Below are the code and all the weights of a small trained network. Each question names an input and a class and asks about switching units off, where a switched-off unit gives its printed mean instead of its output.

import numpy as np


def w(rows, s, z=0):
    codes = np.array(rows[::2]) - 128.0
    scale = np.full(codes.shape[1], s)
    scale[-1] = z or s
    return codes * scale


def norm(h):
    return h / np.sqrt((h * h).mean(-1, keepdims=True) + 1e-5)


def f(y):
    return y / 2 * (1 + np.tanh(0.7978845608 * (y + 0.044715 * y**3)))


def log_softmax(a):
    a = a - a.max(-1, keepdims=True)
    return a - np.log(np.exp(a).sum(-1, keepdims=True))


def net(x, mask):
    res = np.array(x, float).reshape(1, 3) / 4 @ E
    u = 0
    for l in range(3):
        y = f(norm(res) @ A[l][:, :-1].T + A[l][:, -1])
        res = res + np.where(mask[u : u + 4], y, B[l][:, -1]) @ B[l][:, :-1]
        u += 4
    return log_softmax(norm(res)[-1] @ U[:, :-1].T + U[:, -1])


A, B = {}, {}
E = w([
[192,17,246,116,247],'x0',
[107,134,229,2,97],'x1',
[120,29,84,115,21],'x2',
],0.0042)
A[0] = w([
[143,58,29,188,79,128],'0.n0',
[112,209,60,122,89,80],'0.n1',
[129,86,119,134,31,84],'0.n2',
[158,2,51,214,137,4],'0.n3',
],0.0084,0.0033)
B[0] = w([
[144,64,118,189,89,254],'0.n0',
[122,154,160,176,88,228],'0.n1',
[101,114,67,76,103,188],'0.n2',
[7,156,86,160,221,228],'0.n3',
],0.015,0.0047)
A[1] = w([
[162,112,133,85,52,22],'1.n0',
[146,112,80,106,68,5],'1.n1',
[79,81,98,7,88,25],'1.n2',
[102,220,35,62,79,103],'1.n3',
],0.014,0.0014)
B[1] = w([
[114,123,69,153,164,200],'1.n0',
[232,44,133,120,126,196],'1.n1',
[149,179,8,21,176,253],'1.n2',
[166,171,55,199,87,246],'1.n3',
],0.011,0.0045)
A[2] = w([
[142,234,198,143,89,43],'2.n0',
[129,169,174,48,181,87],'2.n1',
[158,129,248,125,185,5],'2.n2',
[115,114,135,127,6,17],'2.n3',
],0.02,0.0011)
B[2] = w([
[172,251,109,174,126,243],'2.n0',
[154,83,206,95,204,233],'2.n1',
[18,167,181,92,38,254],'2.n2',
[167,45,208,111,105,210],'2.n3',
],0.023,0.0082)
U = w([
[177,124,3,72,126,139],'0',
[186,226,141,166,94,158],'1',
[153,99,146,32,226,125],'2',
[25,93,54,198,193,141],'3',
[120,134,112,128,154,2],'4',
[163,34,138,164,76,156],'5',
[47,175,228,82,137,146],'6',
],0.017,0.009)

Each question gives the input, the list of numbers given to net, and the class t.
The units are the neurons (one row each of A and B). Each row of codes is followed by its name. A weight is (code - 128) times the scale printed after its matrix; where a second scale follows, it is the last column's (A, B and U).
mask holds one flag per neuron, layer by layer. A switched-off neuron (its flag False) gives its mean, the last column of its row in B, instead of its output. The means were averaged over made-up inputs and are rounded, as every weight is.
A unit's drop is (log p(t) with every unit on - log p(t) with that unit switched off) / (log p(t) with every unit on - log p(t) with every unit switched off).
The circuit of an input: a set's keep is (log p(t) with only the set's units on - log p(t) with every unit switched off) / (log p(t) with every unit on - log p(t) with every unit switched off). Starting from all 12 units, units are removed one at a time, each time the one whose removal leaves the highest keep (on an exact tie, the one counted first), for as long as the keep stays at least 0.8.
circuit, biggest first: the units of the circuit, biggest drop first
unit that matters most: the unit with the biggest drop
k most important neurons: the k neurons with the biggest drops, biggest first
k most important neurons of layer l: the k neurons of layer l with the biggest drops, biggest first
drop of u: that unit's drop, to one decimal
input [6,-3,7], class 3: circuit, biggest first : [0.n3]
input [1,4,0], class 2: 2 most important neurons : [0.n1; 0.n0]
input [-3,1,4], class 5: 2 most important neurons : [0.n0; 0.n1]
input [-4,3,7], class 0: 2 most important neurons : [0.n2; 1.n2]
input [6,7,2], class 2: 2 most important neurons : [0.n1; 0.n0]
input [8,-2,5], class 3: circuit, biggest first : [0.n3; 2.n1]
input [-7,5,3], class 0: 4 most important neurons : [0.n2; 1.n2; 0.n0; 1.n0]
input [-2,-3,8], class 5: 2 most important neurons : [0.n0; 2.n3]
input [-3,-6,4], class 5: 2 most important neurons : [0.n0; 1.n2]
input [-3,8,-1], class 0: 2 most important neurons : [1.n3; 1.n2]
input [-4,3,1], class 0: 2 most important neurons : [0.n2; 0.n0]
input [4,6,1], class 2: 2 most important neurons : [0.n1; 1.n2]
input [-4,4,-1], class 1: 3 most important neurons : [0.n0; 0.n1; 2.n0]
input [-6,1,-3], class 1: unit that matters most : 2.n0
input [0,4,-1], class 2: 3 most important neurons : [0.n1; 0.n0; 0.n2]
input [0,5,1], class 2: 2 most important neurons of layer 0 : [0.n2; 0.n1]
input [-6,2,-3], class 1: drop of 2.n0 : 0.2
input [-6,-8,-1], class 5: drop of 0.n0 : 0.3
input [8,8,5], class 2: drop of 1.n2 : 0.3
input [6,4,7], class 2: unit that matters most : 0.n0
input [-7,7,8], class 0: drop of 1.n0 : 0.0
